Look-ups in named tables: a row name and a column name give one cell, copied from the table.

bisa:
        sulolez  vidoto     nem    zul    did
vur       22.21   41.83   -4.28  36.83  34.45
lifaz     35.31   33.76  -11.13  35.54  31.63
bem       47.79   31.23   30.76  34.68  36.38
tel       40.11   36.41   92.86  37.10  24.29
seru      31.14   33.87  -51.36  35.50  21.95
veg       49.41   44.17   52.64  33.45  36.46
veb       36.98   33.93   56.82  36.18  58.36
tisido    34.15   37.30   24.37  36.60  14.26

What is the sulolez of veg in bisa?
49.41
What is the vidoto of tisido in bisa?
37.30
What is the sulolez of veb in bisa?
36.98
What is the vidoto of veb in bisa?
33.93
What is the nem of bem in bisa?
30.76
What is the nem of vur in bisa?
-4.28
What is the nem of veg in bisa?
52.64
What is the nem of tel in bisa?
92.86
What is the did of lifaz in bisa?
31.63
What is the vidoto of veg in bisa?
44.17
What is the did of seru in bisa?
21.95
What is the vidoto of tel in bisa?
36.41

marave =
|  | famef | pipuf | gogo | tole | des | bis | suz | fomovu | sov | kekab |
|---|---|---|---|---|---|---|---|---|---|---|
| zitozom | 5410 | 2682 | 5212 | 6521 | 2896 | 5835 | 2139 | 8323 | 2143 | 4426 |
| vup | 3389 | 3799 | 2877 | 3339 | 4631 | 3671 | 3107 | 3061 | 3630 | 3875 |
| buv | 5355 | 2282 | 2444 | 4372 | 5461 | 3198 | 2509 | 5203 | 2226 | 5283 |
| zaserep | 7487 | 2585 | 4924 | 5765 | 4517 | 3154 | 5969 | 6842 | 3392 | 6246 |
| feko | 3611 | 1091 | 1315 | 3736 | 4143 | 3192 | 1582 | 3515 | 888 | 4065 |
| nozogov | 7257 | 1786 | 3658 | 7325 | 6114 | 5671 | 2946 | 8179 | 1524 | 7052 |

famef of feko = 3611
fomovu of zitozom = 8323
fomovu of zaserep = 6842
des of vup = 4631
kekab of feko = 4065
pipuf of nozogov = 1786
des of zaserep = 4517
suz of nozogov = 2946
kekab of zitozom = 4426
sov of vup = 3630
fomovu of nozogov = 8179
kekab of vup = 3875
pipuf of feko = 1091
pipuf of zaserep = 2585
bis of zaserep = 3154
kekab of nozogov = 7052

nog:
|  | lub | duf | kebo | telibi | sim | nug |
|---|---|---|---|---|---|---|
| vivanon | 0.119 | 0.252 | 0.085 | -0.141 | 0.343 | 0.155 |
| gubo | 0.258 | -0.768 | 0.042 | -0.064 | 0.570 | -0.104 |
| vamifo | 0.177 | 0.145 | 0.135 | 0.081 | 0.444 | 0.214 |

sim of vamifo: 0.444
sim of vivanon: 0.343
sim of gubo: 0.570
nug of vamifo: 0.214
kebo of gubo: 0.042
telibi of vamifo: 0.081
kebo of vamifo: 0.135

Table nuge
,ran,kotova,fubus,belot,zibukiz,dolub,kuz,gusuvo
piza,88,116,94,162,126,150,97,115
tepe,153,149,133,96,126,120,178,157
refe,159,142,136,96,126,58,164,136
sidi,146,171,139,96,126,83,144,153
bobota,161,142,131,96,126,83,187,153
rof,104,142,139,96,126,83,191,123
tokor,107,56,158,96,126,113,133,178
sev,73,165,139,148,126,113,144,158
pubo,85,54,141,96,126,155,144,153
gitata,107,146,139,127,126,83,100,186
der,107,142,160,81,126,83,144,94

ran of gitata is 107
belot of gitata is 127
dolub of rof is 83
kotova of sev is 165
dolub of pubo is 155
kuz of tokor is 133
dolub of tokor is 113
fubus of piza is 94
gusuvo of tepe is 157
fubus of sev is 139
kotova of piza is 116
belot of der is 81
belot of sev is 148
gusuvo of gitata is 186
dolub of bobota is 83
zibukiz of refe is 126
gusuvo of der is 94
zibukiz of tokor is 126

gigafa
|  | fiduv | bugifiv | veba |
|---|---|---|---|
| vatufal | 68.531 | -9.772 | -19.779 |
| pemeno | 28.795 | 15.774 | 2.695 |
| lakuges | 47.420 | -8.805 | 68.918 |
| vupodum | 13.733 | -28.073 | 22.545 |
| reb | -1.202 | -11.289 | -25.374 |
| pafut | -26.080 | 47.823 | -34.670 |
| vebo | 25.132 | -54.428 | 44.684 |
| mepiz | 54.634 | -56.054 | -46.691 |

vupodum, bugifiv => -28.073
lakuges, bugifiv => -8.805
vupodum, veba => 22.545
pafut, veba => -34.670
vatufal, fiduv => 68.531
lakuges, veba => 68.918
reb, fiduv => -1.202
vatufal, bugifiv => -9.772
pafut, bugifiv => 47.823
mepiz, fiduv => 54.634
vupodum, fiduv => 13.733
vebo, bugifiv => -54.428
vatufal, veba => -19.779
mepiz, veba => -46.691

pes =
|  | suv | kiridum | rubom | tol | sop | sutusu |
|---|---|---|---|---|---|---|
| per | -35529 | -8626 | 41231 | -7194 | -25040 | 54819 |
| ris | 11981 | -40737 | -17873 | 3962 | 29589 | 27751 |
| valaz | 12366 | 54223 | 55297 | 40033 | -99425 | -39985 |
| godu | 369 | 3813 | 11241 | -5944 | 3872 | 8573 |
| zaker | 45870 | -45055 | -21078 | 41404 | 51585 | 60801 |
| lerike | -31175 | -50369 | -23364 | 9557 | 25603 | 26081 |
| riz | 52841 | 1870 | -22383 | 25617 | 52345 | 11711 |
| pef | -8423 | 31631 | 64251 | -14919 | -49032 | -52352 |
| nuz | 18197 | 49420 | 11620 | 16188 | 4549 | 4842 |
| daruse | -25808 | -21724 | 16403 | 30503 | 94 | 10328 |
| kul | 54013 | -3655 | -27134 | 49423 | 51755 | -1578 |

What is the tol of ris in pes?
3962
What is the suv of daruse in pes?
-25808
What is the kiridum of nuz in pes?
49420
What is the sop of godu in pes?
3872
What is the sutusu of valaz in pes?
-39985
What is the kiridum of riz in pes?
1870
What is the sutusu of ris in pes?
27751
What is the sutusu of lerike in pes?
26081
What is the rubom of lerike in pes?
-23364
What is the sop of valaz in pes?
-99425
What is the rubom of godu in pes?
11241
What is the rubom of riz in pes?
-22383
What is the kiridum of zaker in pes?
-45055
What is the sop of daruse in pes?
94
What is the rubom of per in pes?
41231

vib =
|  | rimidom | sezaz | muv | resofo | bize |
|---|---|---|---|---|---|
| sog | 5275 | 9271 | 1678 | 4419 | 8750 |
| fibava | 4982 | 5738 | 3377 | 2641 | 2386 |
| mabab | 3603 | 1450 | 6284 | 619 | 6023 |
| vamo | 1151 | 4348 | 7210 | 2847 | 834 |

rimidom of sog: 5275
bize of vamo: 834
muv of fibava: 3377
resofo of mabab: 619
sezaz of mabab: 1450
muv of vamo: 7210
resofo of sog: 4419

Table sokidil
	zuk	rekoz	lod
ber	143	91	133
zibe	103	131	94
mub	146	88	133
nozudam	113	116	107
rok	102	134	93
num	143	75	146
ganuneg	104	51	173
kiz	77	202	24
rafis	138	90	131
kilub	110	55	173
kep	121	64	167
puf	145	80	142

zuk of rok: 102
lod of ganuneg: 173
lod of puf: 142
rekoz of ganuneg: 51
zuk of nozudam: 113
lod of rok: 93
rekoz of rok: 134
zuk of mub: 146

Table zun
	lepem	bevepul	vub	mes	nof	gove	lorasap	fidubu	kosane	lekube
sagiki	383	703	833	629	659	704	507	644	384	471
rize	242	520	665	540	556	716	912	721	465	929
bapirid	818	635	643	684	674	679	765	753	726	312
refomod	589	656	628	732	526	730	323	780	468	939
mokura	478	578	755	698	611	677	739	623	552	707
zirerek	735	558	592	764	717	580	633	619	638	740
duzubi	406	513	826	627	641	658	531	838	695	859
bis	688	793	715	614	669	428	593	723	796	568
vasepob	691	544	591	677	613	584	675	556	685	706
koruda	468	562	730	684	578	697	682	388	594	508
bati	715	707	728	691	633	716	771	652	608	396

What is the lorasap of mokura in zun? 739
What is the kosane of mokura in zun? 552
What is the lekube of refomod in zun? 939
What is the fidubu of refomod in zun? 780
What is the bevepul of bati in zun? 707
What is the bevepul of refomod in zun? 656
What is the fidubu of sagiki in zun? 644
What is the vub of rize in zun? 665
What is the nof of vasepob in zun? 613

